Here is a tiny trained network, its code and every weight. The questions are about switching its units off for an input and a target symbol, where a switched-off unit gives its printed mean instead of its output.

import numpy as np


def w(rows, s, z=0):
    codes = np.array(rows[::2]) - 128.0
    scale = np.full(codes.shape[1], s)
    scale[-1] = z or s
    return codes * scale


def f(y):
    return np.maximum(y, 0)


def softmax(a):
    e = np.exp(a - a.max(-1, keepdims=True))
    return e / e.sum(-1, keepdims=True)


def log_softmax(a):
    a = a - a.max(-1, keepdims=True)
    return a - np.log(np.exp(a).sum(-1, keepdims=True))


def net(x, mask):
    ids = ['ΓΔΠΨαβεζηθμξστω'.index(c) for c in x.split()]
    T = len(ids)
    res = E[ids] + P[:T]
    u = 0
    for l in range(2):
        r = res
        for j in range(2):
            rows = slice(2 * j, 2 * j + 2)
            q, k, v = (r @ M[l][rows].T for M in (Q, K, V))
            z = softmax(np.where(np.tri(T) > 0, q @ k.T / 2**0.5, -1e9)) @ v
            o = O[l][rows]
            res = res + np.where(mask[u + j], z, o[:, -1]) @ o[:, :-1]
        u += 2
        y = f(res @ A[l][:, :-1].T + A[l][:, -1])
        res = res + np.where(mask[u : u + 4], y, B[l][:, -1]) @ B[l][:, :-1]
        u += 4
    return log_softmax(res[-1] @ U[:, :-1].T + U[:, -1])


Q, K, V, O, A, B = {}, {}, {}, {}, {}, {}
E = w([
[149,156,44,149,111,143],'Γ',
[151,103,84,161,132,80],'Δ',
[60,175,122,54,97,130],'Π',
[183,145,57,127,45,153],'Ψ',
[170,141,231,99,157,193],'α',
[144,212,102,36,126,116],'β',
[119,148,113,213,87,38],'ε',
[225,166,104,193,103,142],'ζ',
[159,149,99,251,102,165],'η',
[128,71,50,248,180,117],'θ',
[89,143,121,83,210,92],'μ',
[31,127,119,138,158,155],'ξ',
[179,207,131,123,190,83],'σ',
[50,175,148,101,151,81],'τ',
[97,139,197,163,185,82],'ω',
],0.014)
P = w([
[177,15,82,164,89,25],'0',
[172,62,122,151,97,54],'1',
[161,88,131,159,112,75],'2',
[146,115,131,157,125,99],'3',
[136,137,136,158,138,115],'4',
[128,156,144,156,152,127],'5',
[120,175,144,154,163,143],'6',
[108,190,146,157,174,156],'7',
[102,205,149,161,186,167],'8',
[99,219,148,168,194,181],'9',
[89,230,152,180,203,190],'10',
[90,244,146,169,206,196],'11',
[83,254,139,160,213,207],'12',
],0.0073)
Q[0] = w([
[85,10,98,30,94,132],'L0H1',
[108,67,249,44,146,164],'L0H1',
[122,255,117,222,99,84],'L0H2',
[131,70,121,118,88,126],'L0H2',
],0.0082)
K[0] = w([
[132,39,111,87,35,50],'L0H1',
[75,2,195,37,126,162],'L0H1',
[92,159,89,136,196,191],'L0H2',
[114,61,128,136,103,63],'L0H2',
],0.0092)
V[0] = w([
[119,177,97,185,169,36],'L0H1',
[207,253,99,165,152,203],'L0H1',
[163,70,47,105,135,179],'L0H2',
[92,30,124,131,186,28],'L0H2',
],0.0053)
O[0] = w([
[108,148,113,166,116,36,252],'L0H1',
[178,189,40,190,117,115,239],'L0H1',
[118,117,66,116,159,152,97],'L0H2',
[155,2,108,107,143,92,150],'L0H2',
],0.0065,0.0038)
A[0] = w([
[170,144,192,62,122,139,177],'L0N1',
[72,137,156,119,254,26,253],'L0N2',
[37,138,165,137,161,133,189],'L0N3',
[77,134,132,108,47,140,170],'L0N4',
],0.0092,0.005)
B[0] = w([
[115,137,79,116,173,102,139],'L0N1',
[190,160,109,104,60,255,249],'L0N2',
[109,164,109,150,136,217,177],'L0N3',
[129,121,104,111,52,165,140],'L0N4',
],0.0098,0.012)
Q[1] = w([
[75,9,252,108,219,58],'L1H1',
[169,82,63,231,77,83],'L1H1',
[113,35,167,164,188,1],'L1H2',
[78,140,209,47,181,148],'L1H2',
],0.012)
K[1] = w([
[135,27,155,86,59,127],'L1H1',
[186,117,88,202,28,254],'L1H1',
[144,26,141,111,35,166],'L1H2',
[122,69,116,47,123,33],'L1H2',
],0.0092)
V[1] = w([
[110,123,171,189,37,90],'L1H1',
[118,185,126,84,68,97],'L1H1',
[141,151,192,143,134,178],'L1H2',
[7,119,88,114,105,145],'L1H2',
],0.014)
O[1] = w([
[67,157,192,89,98,119,64],'L1H1',
[122,125,137,173,5,62,183],'L1H1',
[156,87,205,115,132,124,254],'L1H2',
[47,103,87,140,96,216,9],'L1H2',
],0.017,0.0076)
A[1] = w([
[64,172,228,49,85,252,34],'L1N1',
[199,247,223,101,133,131,140],'L1N2',
[141,5,94,222,92,52,80],'L1N3',
[182,112,3,236,59,45,2],'L1N4',
],0.0062,0.0053)
B[1] = w([
[136,9,135,96,135,122,162],'L1N1',
[72,148,113,136,147,122,254],'L1N2',
[44,103,146,190,149,210,176],'L1N3',
[109,99,78,104,132,33,202],'L1N4',
],0.014,0.019)
U = w([
[60,139,56,105,185,133,40],'Γ',
[219,102,93,84,116,116,166],'Δ',
[111,128,112,127,135,130,122],'Π',
[184,137,67,142,27,105,65],'Ψ',
[61,93,147,73,178,116,186],'α',
[182,81,142,109,67,106,163],'β',
[95,156,178,127,55,113,166],'ε',
[211,199,155,132,93,66,137],'ζ',
[2,235,151,137,174,152,164],'η',
[163,164,89,136,229,154,156],'θ',
[146,33,100,138,189,120,32],'μ',
[93,178,79,140,93,224,254],'ξ',
[72,89,150,143,190,79,16],'σ',
[47,87,156,179,91,133,79],'τ',
[157,83,254,164,158,107,138],'ω',
],0.0072,0.0075)

Each question gives the input, a string of symbols that net reads in full, and the target symbol t.
The units are the heads (2 rows each of Q, K, V and O) and the neurons (one row each of A and B). Each row of codes is followed by its name. A weight is (code - 128) times the scale printed after its matrix; where a second scale follows, it is the last column's (O, A, B and U).
mask holds one flag per unit, layer by layer, with each layer's heads first. A switched-off unit (its flag False) gives its mean, the last column of its rows in O or B, instead of its output. The means were averaged over made-up inputs and are rounded, as every weight is.
A unit's drop is (log p(t) with every unit on - log p(t) with that unit switched off) / (log p(t) with every unit on - log p(t) with every unit switched off).
unit that matters most: the unit with the biggest drop
top k neurons: the k neurons with the biggest drops, biggest first
k most important neurons of layer l: the k neurons of layer l with the biggest drops, biggest first
which heads matter: for each layer, one digit per head in row order, 1 if its drop is at least 0.15 and else 0, layers parted by /
input ε Γ ω Γ θ α Γ ω β, target Ψ: which heads matter : 00 / 10
input θ Δ Γ α Γ η ζ μ ζ, target μ: 2 most important neurons of layer 1 : L1N4, L1N3
input μ τ ζ τ Π τ θ τ, target η: unit that matters most : L0N2
input ω Γ ζ Γ Γ Π τ η ξ Γ, target ξ: 3 most important neurons of layer 1 : L1N4, L1N1, L1N2
input Γ Δ ζ Γ Ψ Γ, target Ψ: which heads matter : 01 / 01
input Γ Γ ζ α θ σ ζ ζ Π Ψ, target ζ: which heads matter : 11 / 01
input β Ψ ε, target ε: 2 most important neurons of layer 0 : L0N2, L0N3
input Ψ β ξ μ α ω σ ε η η, target η: which heads matter : 11 / 10
input μ ξ Δ Ψ, target ξ: which heads matter : 11 / 11
input η η Δ α σ α σ Ψ ε ε ω, target ζ: top 2 neurons : L1N3, L0N2
input Ψ Δ Π τ Ψ ω, target ω: 2 most important neurons of layer 1 : L1N4, L1N1
input Γ τ ζ Π Π μ Γ ε, target μ: 3 most important neurons of layer 1 : L1N4, L1N3, L1N2
input μ ε Δ Γ Π σ η β ξ ω, target Ψ: top 2 neurons : L0N1, L0N2
input β ε θ ε Δ α ζ ξ τ μ ζ, target τ: unit that matters most : L0N3
input τ ζ μ τ σ τ ζ τ ε, target τ: which heads matter : 00 / 11
input μ τ η, target τ: top 4 neurons : L0N2, L0N3, L1N3, L0N4
input Π Π τ ω ω η τ τ, target α: top 2 neurons : L1N1, L0N2
input ζ μ θ ζ, target μ: 3 most important neurons of layer 1 : L1N3, L1N4, L1N2
input τ η τ τ Γ ξ Γ Δ ξ η ω ζ Γ, target ω: which heads matter : 10 / 01
input ε Π ζ, target ζ: unit that matters most : L1H1
input Γ σ μ ξ Π Ψ ω μ, target ζ: top 4 neurons : L0N2, L1N3, L0N4, L0N1
input Π τ τ, target β: 2 most important neurons of layer 0 : L0N2, L0N4
input β τ ε Δ Γ η Π Γ σ β, target Ψ: top 2 neurons : L0N2, L0N1
input Γ σ σ Γ Ψ ε σ σ ε τ, target ζ: which heads matter : 00 / 11
input ζ θ ζ Π Ψ Δ η μ β θ ω, target Ψ: which heads matter : 00 / 10
input ε ω Δ ω ζ, target ω: which heads matter : 00 / 01
input Γ Π η ξ Γ α τ, target θ: which heads matter : 10 / 10
input ω ω Γ η θ σ ω μ, target ζ: top 2 neurons : L0N2, L1N3
input ε ω ζ Π ε τ τ ω Ψ β α ζ, target ζ: unit that matters most : L0H2
input Π ω τ Γ τ, target ξ: which heads matter : 00 / 01
